Below is a small trained network, with its code and all its weights. Each question gives an input and a class and asks what happens when units are switched off, that is, made to give their printed mean instead of their output.

import numpy as np


def w(rows, s, z=0):
    codes = np.array(rows[::2]) - 128.0
    scale = np.full(codes.shape[1], s)
    scale[-1] = z or s
    return codes * scale


def f(y):
    return y / 2 * (1 + np.tanh(0.7978845608 * (y + 0.044715 * y**3)))


def log_softmax(a):
    a = a - a.max(-1, keepdims=True)
    return a - np.log(np.exp(a).sum(-1, keepdims=True))


def net(x, mask):
    res = np.array(x, float).reshape(1, 5) / 4 @ E
    y = f(res @ A[0][:, :-1].T + A[0][:, -1])
    res = res + np.where(mask, y, B[0][:, -1]) @ B[0][:, :-1]
    return log_softmax(res[-1] @ U[:, :-1].T + U[:, -1])


A, B = {}, {}
E = w([
[65,182,158,77,62,160],'x0',
[182,171,175,147,111,62],'x1',
[142,113,154,191,70,183],'x2',
[124,131,126,130,130,129],'x3',
[118,115,245,125,175,155],'x4',
],0.012)
A[0] = w([
[58,56,25,125,153,189,64],'N1',
[53,2,96,96,154,206,26],'N2',
[85,107,118,38,192,58,38],'N3',
[123,187,32,128,79,42,156],'N4',
[235,57,131,186,226,144,33],'N5',
[184,31,151,202,24,200,107],'N6',
[189,26,67,195,187,81,4],'N7',
[112,103,246,97,229,166,180],'N8',
[141,116,106,16,188,80,142],'N9',
[225,192,136,167,70,31,132],'N10',
],0.0069,0.002)
B[0] = w([
[146,71,193,94,135,53,220],'N1',
[148,153,244,116,177,19,215],'N2',
[75,179,133,204,151,92,183],'N3',
[110,67,102,139,86,140,221],'N4',
[52,173,163,71,82,179,236],'N5',
[86,165,107,210,205,82,240],'N6',
[45,160,154,89,18,155,236],'N7',
[140,26,71,123,126,209,255],'N8',
[108,163,79,254,139,140,194],'N9',
[161,90,184,91,135,67,213],'N10',
],0.0087,0.0068)
U = w([
[55,212,163,67,71,161,90],'0',
[112,184,121,251,176,111,91],'1',
[172,94,195,90,150,52,60],'2',
[132,123,125,129,129,129,254],'3',
[148,44,88,125,115,150,150],'4',
[176,164,86,103,152,162,76],'5',
],0.013,0.0087)

Each question gives the input, the list of numbers given to net, and the class t.
The units are the neurons (one row each of A and B). Each row of codes is followed by its name. A weight is (code - 128) times the scale printed after its matrix; where a second scale follows, it is the last column's (A, B and U).
mask holds one flag per neuron, in row order. A switched-off neuron (its flag False) gives its mean, the last column of its row in B, instead of its output. The means were averaged over made-up inputs and are rounded, as every weight is.
A unit's drop is (log p(t) with every unit on - log p(t) with that unit switched off) / (log p(t) with every unit on - log p(t) with every unit switched off).
The circuit of an input: a set's keep is (log p(t) with only the set's units on - log p(t) with every unit switched off) / (log p(t) with every unit on - log p(t) with every unit switched off). Starting from all 10 units, units are removed one at a time, each time the one whose removal leaves the highest keep (on an exact tie, the one counted first), for as long as the keep stays at least 0.8.
units of the circuit, in order: the units of the circuit, biggest drop first
unit that matters most: the unit with the biggest drop
top k neurons: the k neurons with the biggest drops, biggest first
drop when u is switched off: that unit's drop, to one decimal
input [2,4,-4,-3,-6], class 4: top 3 neurons => (N4 N2 N6)
input [-5,-7,-5,2,-3], class 2: top 4 neurons => (N1 N2 N6 N8)
input [1,8,7,3,-3], class 2: units of the circuit, in order => (N10)
input [-8,6,7,-2,7], class 0: top 2 neurons => (N5 N7)
input [5,-6,-5,8,-7], class 3: units of the circuit, in order => (N7 N1)
input [-8,-6,-1,1,8], class 0: top 2 neurons => (N5 N7)
input [-7,-8,-6,-3,-8], class 2: top 2 neurons => (N1 N2)
input [-8,0,8,-3,0], class 0: top 2 neurons => (N5 N7)
input [3,1,4,-2,-2], class 1: units of the circuit, in order => (N7 N5)
input [-8,-8,-8,-6,3], class 0: top 2 neurons => (N7 N5)
input [2,-8,7,7,4], class 2: top 4 neurons => (N2 N1 N9 N3)
input [-5,2,-8,-6,-4], class 1: top 3 neurons => (N9 N3 N8)
input [-4,-8,-6,4,-5], class 2: top 3 neurons => (N1 N2 N6)
input [-7,-1,-1,6,4], class 0: top 2 neurons => (N5 N7)
input [2,3,7,1,2], class 1: unit that matters most => N6
input [-5,2,-3,-4,6], class 4: top 3 neurons => (N8 N2 N6)
input [4,-2,-8,5,-3], class 1: units of the circuit, in order => (N9 N3)
input [-7,7,-4,-6,3], class 0: units of the circuit, in order => (N5 N7)
input [-5,5,2,5,-2], class 0: units of the circuit, in order => (N7 N5)
input [-2,-8,-3,-4,-1], class 2: units of the circuit, in order => (N2)
input [-4,-8,-7,5,-3], class 2: drop when N2 is switched off => 0.8
input [0,1,8,-3,2], class 1: drop when N9 is switched off => 0.0
input [-7,-6,7,-2,4], class 0: drop when N9 is switched off => 0.1
